Below is a small trained network, with its code and all its weights. Each question gives an input and a target symbol and asks what happens when units are switched off, that is, made to give their printed mean instead of their output.

import numpy as np


def w(rows, s, z=0):
    codes = np.array(rows[::2]) - 128.0
    scale = np.full(codes.shape[1], s)
    scale[-1] = z or s
    return codes * scale


def f(y):
    return y / 2 * (1 + np.tanh(0.7978845608 * (y + 0.044715 * y**3)))


def softmax(a):
    e = np.exp(a - a.max(-1, keepdims=True))
    return e / e.sum(-1, keepdims=True)


def log_softmax(a):
    a = a - a.max(-1, keepdims=True)
    return a - np.log(np.exp(a).sum(-1, keepdims=True))


def net(x, mask):
    ids = ['ΘΣΩαβγδεζηλμξπφ'.index(c) for c in x.split()]
    T = len(ids)
    res = E[ids] + P[:T]
    u = 0
    for l in range(2):
        q, k, v = (res @ M[l].T for M in (Q, K, V))
        z = softmax(np.where(np.tri(T) > 0, q @ k.T / 3**0.5, -1e9)) @ v
        res = res + np.where(mask[u], z, O[l][:, -1]) @ O[l][:, :-1]
        u += 1
        y = f(res @ A[l][:, :-1].T + A[l][:, -1])
        res = res + np.where(mask[u : u + 8], y, B[l][:, -1]) @ B[l][:, :-1]
        u += 8
    return log_softmax(res[-1] @ U[:, :-1].T + U[:, -1])


Q, K, V, O, A, B = {}, {}, {}, {}, {}, {}
E = w([
[186,73,114,197],'Θ',
[184,213,156,89],'Σ',
[146,161,111,94],'Ω',
[131,180,128,121],'α',
[68,113,174,100],'β',
[119,105,160,85],'γ',
[8,147,40,160],'δ',
[105,122,110,24],'ε',
[158,176,109,106],'ζ',
[110,209,121,153],'η',
[61,89,143,65],'λ',
[166,150,97,221],'μ',
[147,17,42,157],'ξ',
[206,109,180,87],'π',
[165,69,103,100],'φ',
],0.017)
P = w([
[131,98,246,160],'0',
[127,135,108,114],'1',
[127,134,102,110],'2',
[127,133,103,109],'3',
[130,133,104,110],'4',
[131,134,103,108],'5',
[134,135,105,107],'6',
[133,135,106,110],'7',
[136,135,105,111],'8',
[136,132,109,112],'9',
[141,138,105,112],'10',
[142,137,104,112],'11',
],0.014)
Q[0] = w([
[187,54,232,110],'L0H1',
[213,230,229,11],'L0H1',
[255,186,88,139],'L0H1',
],0.0084)
K[0] = w([
[114,29,14,87],'L0H1',
[179,230,46,2],'L0H1',
[213,204,2,168],'L0H1',
],0.0068)
V[0] = w([
[38,146,197,150],'L0H1',
[170,230,116,255],'L0H1',
[203,104,167,202],'L0H1',
],0.0055)
O[0] = w([
[74,2,147,184,185],'L0H1',
[60,251,201,147,80],'L0H1',
[158,165,253,151,4],'L0H1',
],0.0042,0.00041)
A[0] = w([
[2,103,224,127,85],'L0N1',
[51,134,116,43,184],'L0N2',
[159,153,226,227,231],'L0N3',
[78,208,148,133,195],'L0N4',
[74,40,197,98,138],'L0N5',
[15,148,87,167,122],'L0N6',
[249,101,222,68,117],'L0N7',
[213,180,215,227,2],'L0N8',
],0.01,0.0065)
B[0] = w([
[53,196,247,123,169],'L0N1',
[192,222,115,98,254],'L0N2',
[146,32,172,196,214],'L0N3',
[143,155,124,53,219],'L0N4',
[76,93,128,60,201],'L0N5',
[174,139,79,105,169],'L0N6',
[218,86,113,54,190],'L0N7',
[254,215,198,143,150],'L0N8',
],0.0097,0.006)
Q[1] = w([
[166,104,59,206],'L1H1',
[147,200,126,152],'L1H1',
[79,214,1,157],'L1H1',
],0.009)
K[1] = w([
[126,99,134,222],'L1H1',
[132,153,202,127],'L1H1',
[77,27,254,122],'L1H1',
],0.0097)
V[1] = w([
[137,238,147,237],'L1H1',
[255,79,131,148],'L1H1',
[52,64,184,195],'L1H1',
],0.0069)
O[1] = w([
[212,58,110,127,14],'L1H1',
[36,86,102,84,254],'L1H1',
[183,190,2,157,165],'L1H1',
],0.0078,0.0068)
A[1] = w([
[94,58,100,115,100],'L1N1',
[130,244,174,125,102],'L1N2',
[161,47,164,104,83],'L1N3',
[121,88,199,120,120],'L1N4',
[165,152,128,43,52],'L1N5',
[40,104,148,82,247],'L1N6',
[133,163,243,128,208],'L1N7',
[81,162,201,86,1],'L1N8',
],0.011,0.0067)
B[1] = w([
[139,124,65,157,156],'L1N1',
[99,23,148,137,221],'L1N2',
[79,174,169,113,183],'L1N3',
[89,71,98,133,185],'L1N4',
[85,119,172,219,197],'L1N5',
[201,119,157,92,251],'L1N6',
[150,196,20,120,217],'L1N7',
[129,176,174,245,195],'L1N8',
],0.011,0.018)
U = w([
[130,124,81,68,43],'Θ',
[225,50,166,67,120],'Σ',
[94,146,114,90,198],'Ω',
[67,249,59,108,86],'α',
[118,116,86,197,28],'β',
[22,129,96,146,50],'γ',
[248,65,176,185,146],'δ',
[93,186,159,209,173],'ε',
[143,162,115,63,253],'ζ',
[239,172,88,125,14],'η',
[72,15,139,205,142],'λ',
[153,41,81,133,51],'μ',
[57,133,106,109,152],'ξ',
[195,220,172,100,224],'π',
[56,99,202,110,138],'φ',
],0.011,0.0048)

Each question gives the input, a string of symbols that net reads in full, and the target symbol t.
The units are the heads (3 rows each of Q, K, V and O) and the neurons (one row each of A and B). Each row of codes is followed by its name. A weight is (code - 128) times the scale printed after its matrix; where a second scale follows, it is the last column's (O, A, B and U).
mask holds one flag per unit, layer by layer, with each layer's heads first. A switched-off unit (its flag False) gives its mean, the last column of its rows in O or B, instead of its output. The means were averaged over made-up inputs and are rounded, as every weight is.
A unit's drop is (log p(t) with every unit on - log p(t) with that unit switched off) / (log p(t) with every unit on - log p(t) with every unit switched off).
The circuit of an input: a set's keep is (log p(t) with only the set's units on - log p(t) with every unit switched off) / (log p(t) with every unit on - log p(t) with every unit switched off). Starting from the 12 units with the biggest drops (on a tie, the unit counted first), units are removed one at a time, each time the one whose removal leaves the highest keep (on an exact tie, the one counted first), for as long as the keep stays at least 0.8.
units of the circuit, in order: the units of the circuit, biggest drop first
top k neurons: the k neurons with the biggest drops, biggest first
top k neurons in layer l: the k neurons of layer l with the biggest drops, biggest first
input γ η η γ β Θ, target λ: units of the circuit, in order : (L1N6; L1N7)
input Θ μ π η ξ ζ λ Ω ζ, target Θ: top 3 neurons : (L0N8; L0N3; L0N7)
input γ Θ ζ Σ Θ μ δ, target α: units of the circuit, in order : (L0N3; L1H1)
input ε γ λ γ ζ, target ε: top neuron in layer 0 : (L0N7)
input η α ζ η δ γ ζ, target η: units of the circuit, in order : (L1H1; L0N1; L0N3)
input γ η η Ω, target γ: top 4 neurons in layer 1 : (L1N2; L1N6; L1N7; L1N8)
input α α ζ δ λ φ Θ Ω, target α: top 2 neurons : (L0N3; L1N6)
input δ η Σ η β β ξ ε, target δ: units of the circuit, in order : (L1H1; L0N1; L0N2; L1N5)
input μ ζ ζ ζ, target μ: units of the circuit, in order : (L0N8; L1H1; L0N3; L0H1)
input Θ ζ φ λ λ β λ α, target Θ: top 4 neurons : (L0N8; L0N3; L0N7; L1N6)
input α η λ δ π η Ω α λ Ω η, target α: top 3 neurons : (L0N3; L1N6; L1N2)
input δ Σ β μ ε β α μ γ λ Ω, target δ: top 2 neurons : (L0N1; L1N7)
input α Θ ξ ζ η ζ β η φ π η, target α: top 2 neurons in layer 1 : (L1N6; L1N2)
input α Ω ζ β γ λ ε λ Σ Σ φ, target Σ: top 2 neurons : (L1N8; L0N1)
input π φ ζ β ε Θ ε Θ β δ Ω, target π: top 4 neurons in layer 1 : (L1N6; L1N8; L1N2; L1N4)
input γ δ η, target γ: top 3 neurons in layer 0 : (L0N7; L0N5; L0N1)
input δ ζ Σ λ ζ Θ ε ζ, target δ: top 3 neurons : (L0N1; L1N7; L1N2)
input δ Ω η φ η, target δ: units of the circuit, in order : (L1H1; L0N1; L1N7)
input γ β Θ ε η ζ λ λ Θ α ξ, target μ: units of the circuit, in order : (L0N2; L1N1; L1N5)
input β Σ λ μ ζ β ζ, target β: top 2 neurons in layer 0 : (L0N1; L0N3)
